Below is a small trained network, with its code and all its weights. Each question gives an input and a class and asks what happens when units are switched off, that is, made to give their printed mean instead of their output.

import numpy as np


def w(rows, s, z=0):
    codes = np.array(rows[::2]) - 128.0
    scale = np.full(codes.shape[1], s)
    scale[-1] = z or s
    return codes * scale


def norm(h):
    return h / np.sqrt((h * h).mean(-1, keepdims=True) + 1e-5)


def f(y):
    return y / 2 * (1 + np.tanh(0.7978845608 * (y + 0.044715 * y**3)))


def log_softmax(a):
    a = a - a.max(-1, keepdims=True)
    return a - np.log(np.exp(a).sum(-1, keepdims=True))


def net(x, mask):
    res = np.array(x, float).reshape(1, 6) / 4 @ E
    u = 0
    for l in range(4):
        y = f(norm(res) @ A[l][:, :-1].T + A[l][:, -1])
        res = res + np.where(mask[u : u + 7], y, B[l][:, -1]) @ B[l][:, :-1]
        u += 7
    return log_softmax(norm(res)[-1] @ U[:, :-1].T + U[:, -1])


A, B = {}, {}
E = w([
[164,92,148,142],'x0',
[107,120,157,46],'x1',
[137,199,89,158],'x2',
[172,107,235,35],'x3',
[80,253,204,199],'x4',
[166,124,63,66],'x5',
],0.0082)
A[0] = w([
[255,123,114,89,164],'0.n1',
[99,96,25,87,41],'0.n2',
[136,201,97,65,20],'0.n3',
[248,121,53,69,135],'0.n4',
[143,219,110,74,29],'0.n5',
[125,184,101,76,4],'0.n6',
[108,177,117,77,61],'0.n7',
],0.0099,0.0026)
B[0] = w([
[191,109,172,97,217],'0.n1',
[158,140,137,164,218],'0.n2',
[93,204,76,106,141],'0.n3',
[253,115,149,145,253],'0.n4',
[96,217,116,76,151],'0.n5',
[135,149,101,110,125],'0.n6',
[181,190,146,120,135],'0.n7',
],0.0075,0.0042)
A[1] = w([
[132,139,184,168,134],'1.n1',
[157,157,101,101,132],'1.n2',
[183,146,150,121,123],'1.n3',
[183,128,8,178,88],'1.n4',
[143,150,93,95,4],'1.n5',
[129,199,206,175,66],'1.n6',
[103,165,124,167,77],'1.n7',
],0.012,0.0037)
B[1] = w([
[100,154,184,100,177],'1.n1',
[104,165,118,162,154],'1.n2',
[134,90,131,191,172],'1.n3',
[82,105,100,170,254],'1.n4',
[158,174,182,27,116],'1.n5',
[80,179,255,189,216],'1.n6',
[155,64,205,166,157],'1.n7',
],0.0091,0.0056)
A[2] = w([
[127,249,102,63,33],'2.n1',
[188,65,171,101,179],'2.n2',
[113,121,50,138,41],'2.n3',
[119,119,40,67,29],'2.n4',
[109,98,161,65,64],'2.n5',
[121,147,146,53,254],'2.n6',
[176,83,78,83,56],'2.n7',
],0.013,0.0012)
B[2] = w([
[119,181,12,99,188],'2.n1',
[159,164,117,59,255],'2.n2',
[94,16,161,152,196],'2.n3',
[138,117,173,151,168],'2.n4',
[63,99,98,115,160],'2.n5',
[93,115,85,144,171],'2.n6',
[173,158,224,135,225],'2.n7',
],0.011,0.0043)
A[3] = w([
[177,94,1,152,5],'3.n1',
[75,143,219,89,182],'3.n2',
[67,157,41,219,102],'3.n3',
[110,47,154,182,95],'3.n4',
[119,190,178,73,183],'3.n5',
[63,76,128,20,20],'3.n6',
[168,77,170,177,72],'3.n7',
],0.0089,0.0025)
B[3] = w([
[2,133,180,140,177],'3.n1',
[29,185,142,157,253],'3.n2',
[198,39,94,46,243],'3.n3',
[147,169,38,137,216],'3.n4',
[80,140,84,191,226],'3.n5',
[52,32,162,37,141],'3.n6',
[104,168,113,173,195],'3.n7',
],0.0085,0.0037)
U = w([
[114,217,60,87,56],'0',
[73,205,231,188,203],'1',
[78,104,204,43,3],'2',
[254,109,177,77,162],'3',
[148,75,86,209,195],'4',
],0.018,0.0029)

Each question gives the input, the list of numbers given to net, and the class t.
The units are the neurons (one row each of A and B). Each row of codes is followed by its name. A weight is (code - 128) times the scale printed after its matrix; where a second scale follows, it is the last column's (A, B and U).
mask holds one flag per neuron, layer by layer. A switched-off neuron (its flag False) gives its mean, the last column of its row in B, instead of its output. The means were averaged over made-up inputs and are rounded, as every weight is.
A unit's drop is (log p(t) with every unit on - log p(t) with that unit switched off) / (log p(t) with every unit on - log p(t) with every unit switched off).
The circuit of an input: a set's keep is (log p(t) with only the set's units on - log p(t) with every unit switched off) / (log p(t) with every unit on - log p(t) with every unit switched off). Starting from the 12 units with the biggest drops (on a tie, the unit counted first), units are removed one at a time, each time the one whose removal leaves the highest keep (on an exact tie, the one counted first), for as long as the keep stays at least 0.8.
units of the circuit, in order: the units of the circuit, biggest drop first
unit that matters most: the unit with the biggest drop
k most important neurons: the k neurons with the biggest drops, biggest first
k most important neurons of layer l: the k neurons of layer l with the biggest drops, biggest first
drop when u is switched off: that unit's drop, to one decimal
input [-4,6,1,0,8,3], class 0: units of the circuit, in order => [2.n1]
input [5,0,2,-5,5,6], class 4: units of the circuit, in order => [3.n3, 1.n4]
input [0,-3,-2,0,-7,-8], class 3: 2 most important neurons => [1.n4, 2.n2]
input [-7,0,8,-3,-6,7], class 4: 2 most important neurons => [1.n4, 2.n3]
input [-7,-1,6,-4,-1,4], class 4: 3 most important neurons of layer 1 => [1.n4, 1.n6, 1.n1]
input [-3,-3,1,8,5,5], class 0: units of the circuit, in order => [2.n1, 0.n5]
input [-6,4,6,-8,1,3], class 4: units of the circuit, in order => [2.n3, 3.n3]
input [-6,3,4,-1,-7,0], class 3: 2 most important neurons of layer 0 => [0.n4, 0.n1]
input [-6,-3,0,2,-4,-6], class 2: 2 most important neurons => [1.n4, 3.n6]
input [6,-7,5,5,4,7], class 3: 3 most important neurons of layer 0 => [0.n1, 0.n4, 0.n2]
input [4,-4,-1,-3,-8,3], class 3: 2 most important neurons => [0.n4, 2.n7]
input [-8,5,4,-2,-5,-4], class 4: 2 most important neurons of layer 0 => [0.n2, 0.n1]
input [-7,1,-8,-3,-1,8], class 3: 3 most important neurons => [2.n7, 0.n4, 1.n5]
input [3,5,5,-7,0,-7], class 4: units of the circuit, in order => [3.n3]
input [-3,1,6,4,-4,-5], class 3: 2 most important neurons of layer 1 => [1.n3, 1.n6]
input [-4,-5,-7,-6,6,6], class 4: drop when 3.n3 is switched off => 0.1
input [-4,8,8,-7,-8,1], class 4: drop when 0.n5 is switched off => 0.0
input [5,0,4,-1,-2,4], class 3: drop when 0.n1 is switched off => 0.1
input [3,3,-4,-6,5,5], class 4: drop when 2.n7 is switched off => 0.2
input [-8,-8,0,-2,0,-3], class 4: unit that matters most => 3.n3
